Below is a small trained network, with its code and all its weights. Each question gives an input and a target symbol and asks what happens when units are switched off, that is, made to give their printed mean instead of their output.

import numpy as np


def w(rows, s, z=0):
    codes = np.array(rows[::2]) - 128.0
    scale = np.full(codes.shape[1], s)
    scale[-1] = z or s
    return codes * scale


def norm(h):
    return h / np.sqrt((h * h).mean(-1, keepdims=True) + 1e-5)


def f(y):
    return y / 2 * (1 + np.tanh(0.7978845608 * (y + 0.044715 * y**3)))


def softmax(a):
    e = np.exp(a - a.max(-1, keepdims=True))
    return e / e.sum(-1, keepdims=True)


def log_softmax(a):
    a = a - a.max(-1, keepdims=True)
    return a - np.log(np.exp(a).sum(-1, keepdims=True))


def net(x, mask):
    ids = ['αβγεζλμξπτφ'.index(c) for c in x.split()]
    T = len(ids)
    res = E[ids] + P[:T]
    u = 0
    for l in range(2):
        r = norm(res)
        for j in range(3):
            rows = slice(2 * j, 2 * j + 2)
            q, k, v = (r @ M[l][rows].T for M in (Q, K, V))
            z = softmax(np.where(np.tri(T) > 0, q @ k.T / 2**0.5, -1e9)) @ v
            o = O[l][rows]
            res = res + np.where(mask[u + j], z, o[:, -1]) @ o[:, :-1]
        u += 3
        y = f(norm(res) @ A[l][:, :-1].T + A[l][:, -1])
        res = res + np.where(mask[u : u + 8], y, B[l][:, -1]) @ B[l][:, :-1]
        u += 8
    return log_softmax(norm(res)[-1] @ U[:, :-1].T + U[:, -1])


Q, K, V, O, A, B = {}, {}, {}, {}, {}, {}
E = w([
[124,81,117,114,110,105],'α',
[107,90,132,74,87,153],'β',
[117,85,103,98,92,61],'γ',
[254,120,175,208,168,224],'ε',
[123,144,75,109,60,42],'ζ',
[137,100,124,63,94,29],'λ',
[121,118,89,62,57,68],'μ',
[75,57,137,93,85,74],'ξ',
[139,118,103,131,114,22],'π',
[136,70,133,102,132,58],'τ',
[92,43,167,101,126,94],'φ',
],0.0069)
P = w([
[136,74,76,146,145,160],'0',
[82,218,163,10,168,120],'1',
[74,140,211,90,152,75],'2',
[94,115,219,119,131,70],'3',
[168,109,119,74,124,140],'4',
[171,102,121,95,118,125],'5',
[169,109,123,130,100,66],'6',
[130,132,181,73,69,130],'7',
[138,133,185,101,59,117],'8',
],0.011)
Q[0] = w([
[171,115,122,115,99,136],'L0H0',
[156,143,171,107,103,127],'L0H0',
[74,152,189,92,75,195],'L0H1',
[143,176,198,111,145,74],'L0H1',
[93,207,142,129,224,140],'L0H2',
[115,161,135,254,166,213],'L0H2',
],0.0099)
K[0] = w([
[146,227,195,152,118,130],'L0H0',
[228,153,146,76,203,162],'L0H0',
[248,69,62,11,106,115],'L0H1',
[153,20,34,124,106,178],'L0H1',
[79,129,54,65,80,52],'L0H2',
[42,2,13,92,108,143],'L0H2',
],0.0066)
V[0] = w([
[125,106,97,118,144,164],'L0H0',
[241,137,157,200,188,179],'L0H0',
[97,113,158,132,96,254],'L0H1',
[91,104,137,205,200,121],'L0H1',
[177,158,108,183,130,156],'L0H2',
[188,116,166,113,175,189],'L0H2',
],0.0098)
O[0] = w([
[158,116,120,96,84,137,128],'L0H0',
[100,57,171,254,65,22,173],'L0H0',
[176,98,140,60,64,143,85],'L0H1',
[79,127,165,139,85,193,98],'L0H1',
[166,111,87,170,157,194,103],'L0H2',
[166,154,170,161,134,135,254],'L0H2',
],0.0095,0.0055)
A[0] = w([
[60,179,112,32,119,193,106],'L0N0',
[205,156,231,120,90,182,139],'L0N1',
[58,54,98,133,195,103,93],'L0N2',
[254,169,124,102,226,145,60],'L0N3',
[144,212,97,151,119,65,142],'L0N4',
[65,189,143,101,108,183,45],'L0N5',
[76,189,155,168,213,123,3],'L0N6',
[76,179,244,82,117,100,11],'L0N7',
],0.0085,0.0044)
B[0] = w([
[150,52,164,199,128,68,223],'L0N0',
[50,189,85,139,92,49,252],'L0N1',
[132,159,150,120,49,100,118],'L0N2',
[115,201,255,158,94,46,229],'L0N3',
[108,91,193,142,138,129,202],'L0N4',
[126,122,137,197,116,131,131],'L0N5',
[124,131,180,63,127,203,130],'L0N6',
[143,173,26,132,156,108,200],'L0N7',
],0.0092,0.0042)
Q[1] = w([
[168,139,154,40,94,175],'L1H0',
[131,4,136,115,168,69],'L1H0',
[211,69,141,191,93,120],'L1H1',
[72,185,215,140,137,17],'L1H1',
[192,91,57,153,135,214],'L1H2',
[132,135,167,164,102,84],'L1H2',
],0.013)
K[1] = w([
[96,192,145,123,141,46],'L1H0',
[117,85,8,104,41,110],'L1H0',
[20,128,89,121,105,72],'L1H1',
[116,59,147,145,16,183],'L1H1',
[78,174,194,128,146,44],'L1H2',
[144,136,92,90,146,157],'L1H2',
],0.015)
V[1] = w([
[255,79,244,25,140,152],'L1H0',
[95,91,127,106,10,104],'L1H0',
[84,193,175,110,27,173],'L1H1',
[249,142,145,227,178,95],'L1H1',
[174,20,23,111,165,207],'L1H2',
[10,78,232,110,203,107],'L1H2',
],0.0085)
O[1] = w([
[252,67,71,69,106,71,147],'L1H0',
[154,190,127,112,91,166,253],'L1H0',
[165,150,174,118,99,198,114],'L1H1',
[141,123,44,168,107,99,163],'L1H1',
[166,56,151,193,147,194,240],'L1H2',
[83,46,198,74,112,32,54],'L1H2',
],0.011,0.0051)
A[1] = w([
[58,169,9,55,115,165,1],'L1N0',
[155,100,112,106,131,201,31],'L1N1',
[152,85,135,36,100,125,175],'L1N2',
[66,153,127,143,207,183,103],'L1N3',
[130,2,124,149,125,173,64],'L1N4',
[91,217,149,93,115,225,129],'L1N5',
[138,154,244,114,59,112,65],'L1N6',
[159,181,114,129,109,59,81],'L1N7',
],0.014,0.0061)
B[1] = w([
[166,44,170,252,97,119,138],'L1N0',
[107,159,133,146,150,165,132],'L1N1',
[94,121,89,175,93,179,170],'L1N2',
[99,93,81,171,124,169,169],'L1N3',
[119,162,184,107,159,76,166],'L1N4',
[155,99,147,70,110,93,208],'L1N5',
[165,140,131,199,134,79,255],'L1N6',
[139,159,155,114,160,138,233],'L1N7',
],0.02,0.0069)
U = w([
[182,159,78,118,95,191,206],'α',
[163,140,161,56,46,132,142],'β',
[76,113,81,176,202,149,160],'γ',
[132,88,128,187,15,112,68],'ε',
[168,124,177,121,206,202,133],'ζ',
[74,131,100,82,124,74,229],'λ',
[140,109,164,112,252,91,5],'μ',
[183,90,35,106,159,102,153],'ξ',
[118,29,175,90,138,129,166],'π',
[70,130,186,110,114,159,224],'τ',
[114,245,64,176,101,117,2],'φ',
],0.015,0.0044)

Each question gives the input, a string of symbols that net reads in full, and the target symbol t.
The units are the heads (2 rows each of Q, K, V and O) and the neurons (one row each of A and B). Each row of codes is followed by its name. A weight is (code - 128) times the scale printed after its matrix; where a second scale follows, it is the last column's (O, A, B and U).
mask holds one flag per unit, layer by layer, with each layer's heads first. A switched-off unit (its flag False) gives its mean, the last column of its rows in O or B, instead of its output. The means were averaged over made-up inputs and are rounded, as every weight is.
A unit's drop is (log p(t) with every unit on - log p(t) with that unit switched off) / (log p(t) with every unit on - log p(t) with every unit switched off).
The circuit of an input: a set's keep is (log p(t) with only the set's units on - log p(t) with every unit switched off) / (log p(t) with every unit on - log p(t) with every unit switched off). Starting from the 12 units with the biggest drops (on a tie, the unit counted first), units are removed one at a time, each time the one whose removal leaves the highest keep (on an exact tie, the one counted first), for as long as the keep stays at least 0.8.
circuit, biggest first: the units of the circuit, biggest drop first
unit that matters most: the unit with the biggest drop
k most important neurons: the k neurons with the biggest drops, biggest first
k most important neurons of layer l: the k neurons of layer l with the biggest drops, biggest first
which heads matter: for each layer, one digit per head in row order, 1 if its drop is at least 0.15 and else 0, layers parted by /
input β ξ φ β, target α: circuit, biggest first	L0H1, L0H0, L1N2
input λ α ζ, target λ: which heads matter	110 / 001
input μ λ τ, target ξ: circuit, biggest first	L0H0, L1H0, L1N2
input τ ζ ε ε β ε ε τ, target β: 4 most important neurons	L0N2, L0N0, L1N5, L0N4
input μ ζ ζ α ξ φ, target ξ: which heads matter	111 / 100
input α ε ζ, target α: unit that matters most	L1H2
input λ ε ε ξ ζ α λ, target λ: circuit, biggest first	L1H2, L0N3, L0H0
input α μ λ ε, target α: 2 most important neurons of layer 0	L0N1, L0N3
input ε ζ ζ, target ε: which heads matter	010 / 010
input φ ξ ε α, target φ: which heads matter	111 / 101
input ε α μ φ τ ε α, target φ: circuit, biggest first	L0H2, L0H0, L0N1, L1H2
input μ ξ φ, target ξ: which heads matter	101 / 100
input ε λ α μ μ λ ε γ τ, target φ: circuit, biggest first	L1N5, L1H2
input ε ξ μ ε φ γ φ, target φ: unit that matters most	L0H0
input ζ ε μ ε ζ μ φ μ μ, target γ: which heads matter	111 / 100
input ζ ε τ, target ζ: 2 most important neurons	L0N6, L0N1
input μ μ τ φ ζ μ, target ξ: circuit, biggest first	L0H0, L1H0
input λ ζ τ, target λ: circuit, biggest first	L1H2, L0H2
input φ φ ε β, target φ: which heads matter	111 / 101
input τ μ ε, target τ: which heads matter	011 / 110
input ε γ ξ λ ε β, target φ: which heads matter	001 / 010
input π μ φ τ, target τ: which heads matter	011 / 110
input ξ ε φ τ β μ ε, target π: unit that matters most	L0H2
input μ φ ε φ φ β ε ε ε, target ξ: which heads matter	111 / 110
